Below is a small trained network, with its code and all its weights. Each question gives an input and a class and asks what happens when units are switched off, that is, made to give their printed mean instead of their output.

import numpy as np


def w(rows, s, z=0):
    codes = np.array(rows[::2]) - 128.0
    scale = np.full(codes.shape[1], s)
    scale[-1] = z or s
    return codes * scale


def f(y):
    return y / 2 * (1 + np.tanh(0.7978845608 * (y + 0.044715 * y**3)))


def log_softmax(a):
    a = a - a.max(-1, keepdims=True)
    return a - np.log(np.exp(a).sum(-1, keepdims=True))


def net(x, mask):
    res = np.array(x, float).reshape(1, 6) / 4 @ E
    y = f(res @ A[0][:, :-1].T + A[0][:, -1])
    res = res + np.where(mask, y, B[0][:, -1]) @ B[0][:, :-1]
    return log_softmax(res[-1] @ U[:, :-1].T + U[:, -1])


A, B = {}, {}
E = w([
[130,126,127],'x0',
[23,108,99],'x1',
[132,129,128],'x2',
[98,254,139],'x3',
[127,127,129],'x4',
[165,144,14],'x5',
],0.0047)
A[0] = w([
[159,140,32,57],'N1',
[136,123,138,56],'N2',
[142,65,133,19],'N3',
[129,129,127,129],'N4',
[114,201,128,33],'N5',
[145,44,117,42],'N6',
[120,130,131,207],'N7',
[160,140,24,85],'N8',
[112,210,133,43],'N9',
[37,105,98,102],'N10',
[145,49,118,49],'N11',
[137,102,123,72],'N12',
[107,108,233,69],'N13',
[122,127,126,44],'N14',
[112,114,193,27],'N15',
[145,51,118,49],'N16',
[112,165,149,2],'N17',
[122,134,126,97],'N18',
[46,107,101,137],'N19',
[112,210,133,43],'N20',
[106,110,229,59],'N21',
[127,128,134,154],'N22',
[248,155,171,144],'N23',
[115,199,128,42],'N24',
[32,102,96,81],'N25',
[102,125,123,196],'N26',
],0.011,0.0026)
B[0] = w([
[26,146,116,177],'N1',
[111,131,143,94],'N2',
[96,97,188,128],'N3',
[128,128,128,128],'N4',
[115,80,191,130],'N5',
[121,80,197,173],'N6',
[149,132,108,182],'N7',
[8,156,103,203],'N8',
[125,67,190,146],'N9',
[144,194,175,189],'N10',
[120,83,191,168],'N11',
[115,118,152,112],'N12',
[29,147,86,192],'N13',
[114,122,144,87],'N14',
[72,131,123,121],'N15',
[118,84,189,165],'N16',
[90,89,156,89],'N17',
[125,124,134,111],'N18',
[151,184,158,197],'N19',
[124,67,192,146],'N20',
[38,141,89,181],'N21',
[132,130,123,144],'N22',
[143,252,214,250],'N23',
[118,82,188,131],'N24',
[141,202,186,186],'N25',
[154,142,113,180],'N26',
],0.038,0.0022)
U = w([
[38,131,105,35],'0',
[132,43,212,98],'1',
[137,136,124,254],'2',
[155,190,164,4],'3',
[137,124,115,251],'4',
[131,124,123,228],'5',
[183,53,62,37],'6',
[151,1,58,15],'7',
],0.0082,0.009)

Each question gives the input, the list of numbers given to net, and the class t.
The units are the neurons (one row each of A and B). Each row of codes is followed by its name. A weight is (code - 128) times the scale printed after its matrix; where a second scale follows, it is the last column's (A, B and U).
mask holds one flag per neuron, in row order. A switched-off neuron (its flag False) gives its mean, the last column of its row in B, instead of its output. The means were averaged over made-up inputs and are rounded, as every weight is.
A unit's drop is (log p(t) with every unit on - log p(t) with that unit switched off) / (log p(t) with every unit on - log p(t) with every unit switched off).
The circuit of an input: a set's keep is (log p(t) with only the set's units on - log p(t) with every unit switched off) / (log p(t) with every unit on - log p(t) with every unit switched off). Starting from the 12 units with the biggest drops (on a tie, the unit counted first), units are removed one at a time, each time the one whose removal leaves the highest keep (on an exact tie, the one counted first), for as long as the keep stays at least 0.8.
units of the circuit, in order: the units of the circuit, biggest drop first
unit that matters most: the unit with the biggest drop
top k neurons: the k neurons with the biggest drops, biggest first
drop when u is switched off: that unit's drop, to one decimal
input [-4,8,-1,7,6,1], class 3: top 2 neurons -> N25, N10
input [5,-5,-3,0,-1,5], class 0: units of the circuit, in order -> N8
input [1,-2,-3,-6,-5,5], class 1: units of the circuit, in order -> N6, N11
input [-3,8,1,4,5,1], class 3: top 3 neurons -> N25, N10, N19
input [-5,6,-6,6,0,8], class 0: top 3 neurons -> N8, N1, N23
input [0,0,7,-7,2,-5], class 1: top 3 neurons -> N6, N11, N16
input [6,8,-3,-6,2,-5], class 3: units of the circuit, in order -> N25, N10
input [2,7,1,1,-3,-2], class 3: units of the circuit, in order -> N25, N10
input [3,-6,6,-8,-8,-8], class 0: top 3 neurons -> N13, N21, N15
input [4,-3,-2,-1,3,5], class 0: top 2 neurons -> N8, N1
input [-7,6,3,8,-7,-8], class 0: top 3 neurons -> N13, N21, N15
input [1,-3,1,6,4,6], class 0: top 2 neurons -> N8, N1
input [0,8,-5,-8,-6,0], class 1: top 4 neurons -> N6, N11, N16, N23
input [4,4,-7,-2,-4,-7], class 0: unit that matters most -> N13
input [-5,0,-6,-2,1,-8], class 0: top 2 neurons -> N13, N21
input [-3,-6,0,-5,-5,4], class 3: drop when N23 is switched off -> 2.4
input [-1,8,5,-5,1,-3], class 3: drop when N23 is switched off -> -0.1
input [0,-6,8,0,-6,-8], class 0: drop when N22 is switched off -> 0.0
